<66>: [-2.03  1.47 -1.94 -0.65 -2.19 -1.05 -1.79 -5.08 -1.77  3.36  0.19 -1.29
  6.76  2.27 -3.45  5.06  5.08 -0.37 -4.79 -3.16  3.64  0.67  1.61 -3.36
 -1.02 -1.15  2.52  4.83  4.42  0.33  4.61 -5.43 -6.52 -2.96  0.23  1.73
  4.54  5.98 -1.52 -1.96 -4.76  0.93  4.64 -1.18  2.77 -1.23  4.85 -1.05
 -0.36 -2.70 -0.56 -0.81]
<89>: [ 6.25 -2.43  3.35  0.84  2.16  1.08  4.45 -1.97 -3.49 -3.26  4.02 -5.47
  0.63  0.85 -2.77 -3.88  0.05 -0.08 -2.45 -0.19 -5.28  3.37 -6.81  2.62
 -3.34 -1.84  5.28  3.83  0.97  2.59 -1.16 -3.48  1.05 -2.93  1.03 -0.77
  4.43  5.33  2.16 -1.88 -6.41  0.42  2.83 -3.59  0.77  3.77  3.16  4.24
 -2.45  1.14 -1.84 -0.96]
<103>: [ 0.54  1.66  3.22 -1.21  1.29 -1.65  0.36  4.17 -3.14  0.61 -1.47 -0.25
 -4.87 -3.28 -3.11  1.06 -0.44  2.55  0.37  2.64 -5.58 -2.66  0.26  6.69
 -5.25 -0.53 -6.62 -1.12 -0.33 -1.73 -5.10  6.20  0.56 -0.87  3.96  2.41
  2.99  2.00  0.28 -1.79  8.82  3.05  2.28  1.97 -1.51  0.66 -2.19 -3.21
 -3.80  3.64 -4.62  2.69]
order: [-0.96 -1.84  1.14 -2.45  4.24  3.16  3.77  0.77 -3.59  2.83  0.42 -6.41
 -1.88  2.16  5.33  4.43 -0.77  1.03 -2.93  1.05 -3.48 -1.16  2.59  0.97
  3.83  5.28 -1.84 -3.34  2.62 -6.81  3.37 -5.28 -0.19 -2.45 -0.08  0.05
 -3.88 -2.77  0.85  0.63 -5.47  4.02 -3.26 -3.49 -1.97  4.45  1.08  2.16
  0.84  3.35 -2.43  6.25] : <89>
order: [ 4.85 -1.05 -0.36 -2.70 -0.56 -0.81 -2.03  1.47 -1.94 -0.65 -2.19 -1.05
 -1.79 -5.08 -1.77  3.36  0.19 -1.29  6.76  2.27 -3.45  5.06  5.08 -0.37
 -4.79 -3.16  3.64  0.67  1.61 -3.36 -1.02 -1.15  2.52  4.83  4.42  0.33
  4.61 -5.43 -6.52 -2.96  0.23  1.73  4.54  5.98 -1.52 -1.96 -4.76  0.93
  4.64 -1.18  2.77 -1.23] : <66>
key -> tag
[-3.15] -> Z_506
[4.42] -> Z_316
[4.41] -> Z_796
[-3.16] -> Z_492
[-0.20] -> Z_635
[-0.19] -> Z_454
join <66> 19:  : Z_492
rest: [2.16 1.08 4.45] : [-1.97 -3.49 -3.26  4.02 -5.47  0.63  0.85 -2.77 -3.88  0.05 -0.08 -2.45
 -0.19 -5.28  3.37 -6.81  2.62 -3.34 -1.84  5.28  3.83  0.97  2.59 -1.16
 -3.48  1.05 -2.93  1.03 -0.77  4.43  5.33  2.16 -1.88 -6.41  0.42  2.83
 -3.59  0.77  3.77  3.16  4.24 -2.45  1.14 -1.84 -0.96]
rest: [-0.87  3.96  2.41] : [ 2.99  2.00  0.28 -1.79  8.82  3.05  2.28  1.97 -1.51  0.66 -2.19 -3.21
 -3.80  3.64 -4.62  2.69]
rest: [-6.52 -2.96  0.23  1.73] : [ 4.54  5.98 -1.52 -1.96 -4.76  0.93  4.64 -1.18  2.77 -1.23  4.85 -1.05
 -0.36 -2.70 -0.56 -0.81]
asked: [ 3.22 -1.21  1.29 -1.65  0.36  4.17 -3.14  0.61 -1.47] : <103>

<37>: [ 2.32 -8.19 -3.20 -3.54  0.81 -3.02 -4.80 -0.76 -0.33 -3.49 -2.52  4.91
  6.49]
<91>: [-2.52  4.91 -0.33  6.49 -3.54 -3.48 -3.02  0.81 -0.76 -4.80 -8.19  2.32
 -3.20]
<57>: [-0.26 -5.72 -1.44 -1.44 -2.22 -5.47 -0.15  3.66 -2.10 -6.91  8.38 -6.13
  9.62]
order: [-6.91 -6.13 -5.72 -5.47 -2.22 -2.10 -1.44 -1.44 -0.26 -0.15  3.66  8.38
  9.62] : <57>
asked: [ 4.91 -0.33  6.49 -3.54] : <91>
rest: [-2.52  4.91 -0.33  6.49 -3.54] : [-3.48 -3.02  0.81 -0.76 -4.80 -8.19  2.32 -3.20]
order: [-3.48 -3.54  2.32 -0.76  0.81 -8.19 -2.52 -0.33  4.91 -4.80 -3.02  6.49
 -3.20] : <91>
key -> tag
[-0.75] -> Z_26
[-5.73] -> Z_529
[4.90] -> Z_844
[-5.72] -> Z_984
[4.92] -> Z_713
[-8.19] -> Z_372
[-0.76] -> Z_411
[4.91] -> Z_131
join <91> 1:  : Z_131

<124>: [-0.54  1.65  0.64 -3.82 -2.19 -1.95 -0.51 -3.02  1.41 -3.50 -0.37 -1.40
  0.22 -0.69 -3.47  0.72 -1.48 -4.74  0.39 -0.66 -1.56  5.36  1.07 -1.41
  3.20  2.29  2.41 -3.59 -8.37 -2.40 -5.29 -2.25  0.14  1.66  2.32  0.37
  0.29  0.34 -4.49  2.38 -2.63 -0.90 -1.36 -2.64 -1.44  2.69  6.62  0.08
  0.94  0.36 -1.21]
<97>: [-0.23  1.42 -0.44 -3.76 -1.47 -1.96 -0.51 -1.74 -1.10 -2.09 -1.07 -0.79
 -0.08 -1.95 -0.28 -2.25 -2.40 -1.53  2.65 -0.57 -2.91  2.16  1.08 -1.41
  0.63  1.14 -0.76 -1.57 -2.34 -0.21 -2.98 -1.20 -0.87 -0.48  0.83  1.63
  0.21 -0.40 -2.77  1.86 -1.55  0.13  0.04 -1.70  0.60  0.96  4.10 -0.20
  0.59 -0.62 -0.89]
<2>: [ 0.37 -1.51 -1.46 -1.20  2.45 -4.54 -3.05 -2.67 -1.62 -4.90  1.74 -1.26
 -1.32 -3.52 -1.81  1.98  2.80 -4.27  0.08  0.68  4.42  1.11  2.98 -1.06
 -2.19 -2.46  7.63 -0.89 -3.26 -6.63 -4.68 -1.97  4.45  0.46 -0.99 -1.05
 -4.94 -1.71  0.01  0.91 -3.21  1.04  2.45 -0.26  1.53  0.96  4.11  2.64
  6.33  1.02  1.24]
rest: [-1.81  1.98] : [ 2.80 -4.27  0.08  0.68  4.42  1.11  2.98 -1.06 -2.19 -2.46  7.63 -0.89
 -3.26 -6.63 -4.68 -1.97  4.45  0.46 -0.99 -1.05 -4.94 -1.71  0.01  0.91
 -3.21  1.04  2.45 -0.26  1.53  0.96  4.11  2.64  6.33  1.02  1.24]
key -> tag
[-0.56] -> Z_659
[-2.33] -> Z_296
[-2.35] -> Z_32
[-0.57] -> Z_853
[-8.37] -> Z_84
[-2.34] -> Z_852
[-3.26] -> Z_392
[-8.38] -> Z_817
join <97> 28:  : Z_852
asked: [-4.74  0.39 -0.66 -1.56] : <124>
rest: [-1.96 -0.51] : [-1.74 -1.10 -2.09 -1.07 -0.79 -0.08 -1.95 -0.28 -2.25 -2.40 -1.53  2.65
 -0.57 -2.91  2.16  1.08 -1.41  0.63  1.14 -0.76 -1.57 -2.34 -0.21 -2.98
 -1.20 -0.87 -0.48  0.83  1.63  0.21 -0.40 -2.77  1.86 -1.55  0.13  0.04
 -1.70  0.60  0.96  4.10 -0.20  0.59 -0.62 -0.89]
rest: [0.96 4.10] : [-0.20  0.59 -0.62 -0.89]
rest: [-1.32 -3.52 -1.81  1.98  2.80] : [-4.27  0.08  0.68  4.42  1.11  2.98 -1.06 -2.19 -2.46  7.63 -0.89 -3.26
 -6.63 -4.68 -1.97  4.45  0.46 -0.99 -1.05 -4.94 -1.71  0.01  0.91 -3.21
  1.04  2.45 -0.26  1.53  0.96  4.11  2.64  6.33  1.02  1.24]
rest: [ 1.07 -1.41] : [ 3.20  2.29  2.41 -3.59 -8.37 -2.40 -5.29 -2.25  0.14  1.66  2.32  0.37
  0.29  0.34 -4.49  2.38 -2.63 -0.90 -1.36 -2.64 -1.44  2.69  6.62  0.08
  0.94  0.36 -1.21]

<110>: [-2.20  0.75  2.89  3.38  0.47  5.11  1.25 -0.71  4.22 -1.92 -1.82  1.11
  2.83 -0.63  2.16 -0.11  0.16  0.97 -2.25 -1.45  1.54 -2.97  0.82  0.50
 -2.11 -1.24 -4.30  2.74 -0.42 -2.09  4.65]
<16>: [-1.82  0.75 -2.09  4.22  5.11 -1.24  0.47  2.74 -0.42  3.38 -2.97  0.50
  2.16 -4.30  0.16 -0.71 -0.63 -2.11 -1.45  2.83 -0.11  0.82  1.25 -2.17
  1.39 -0.17 -1.26  1.59 -0.26 -3.31 -1.19]
<19>: [-1.82  0.75 -2.09  4.22  5.11 -1.24  0.47  2.74 -0.42  3.38 -2.97  0.50
  2.16 -4.30  0.16 -0.71 -0.63 -2.11 -1.45  2.83 -0.11  0.82  1.25 -1.92
  0.97  1.11 -2.25  1.54 -2.19  2.89  4.65]
<41>: [-1.83  0.75 -2.09  4.22  5.11 -1.24  0.47  2.74 -0.42  3.38 -2.97  0.50
  2.16 -4.30  0.16 -0.71 -0.63 -2.11 -1.45  2.83 -0.11  0.82  1.25 -2.17
  1.39 -0.17  2.28  1.59 -0.26 -3.31 -1.19]
asked: [-1.83  0.75 -2.09  4.22  5.11 -1.24  0.47  2.74 -0.42  3.38 -2.97  0.50
  2.16 -4.30  0.16 -0.71 -0.63 -2.11 -1.45  2.83 -0.11  0.82  1.25 -2.17
  1.39 -0.17  2.28  1.59 -0.26 -3.31 -1.19] : <41>
order: [ 4.65  2.89 -2.19  1.54 -2.25  1.11  0.97 -1.92  1.25  0.82 -0.11  2.83
 -1.45 -2.11 -0.63 -0.71  0.16 -4.30  2.16  0.50 -2.97  3.38 -0.42  2.74
  0.47 -1.24  5.11  4.22 -2.09  0.75 -1.82] : <19>
asked: [-1.82  0.75 -2.09  4.22  5.11 -1.24  0.47  2.74 -0.42  3.38 -2.97  0.50
  2.16 -4.30  0.16 -0.71 -0.63 -2.11 -1.45  2.83 -0.11  0.82  1.25 -2.17
  1.39 -0.17 -1.26  1.59 -0.26 -3.31 -1.19] : <16>

<102>: [-2.34  2.17 -2.76  3.48 -2.17]
<52>: [-1.66 -2.76  3.48  2.17  2.19]
<75>: [ 3.93 -2.84 -7.16  7.02  2.54]
<112>: [-7.16  7.01  2.54  3.93 -2.84]
<35>: [ 3.93 -2.84 -7.15  7.02  3.08]
rest: [-2.84 -7.16] : [7.02 2.54]
asked: [-2.76  3.48  2.17] : <52>
key -> tag
[2.17] -> Z_806
[3.93] -> Z_280
[3.08] -> Z_349
[7.02] -> Z_90
[7.01] -> Z_983
join <35> 3:  : Z_90
order: [ 2.54  7.01 -7.16  3.93 -2.84] : <112>
rest: [ 3.93 -2.84 -7.16  7.02] : [2.54]
asked: [-7.16  7.01  2.54  3.93 -2.84] : <112>

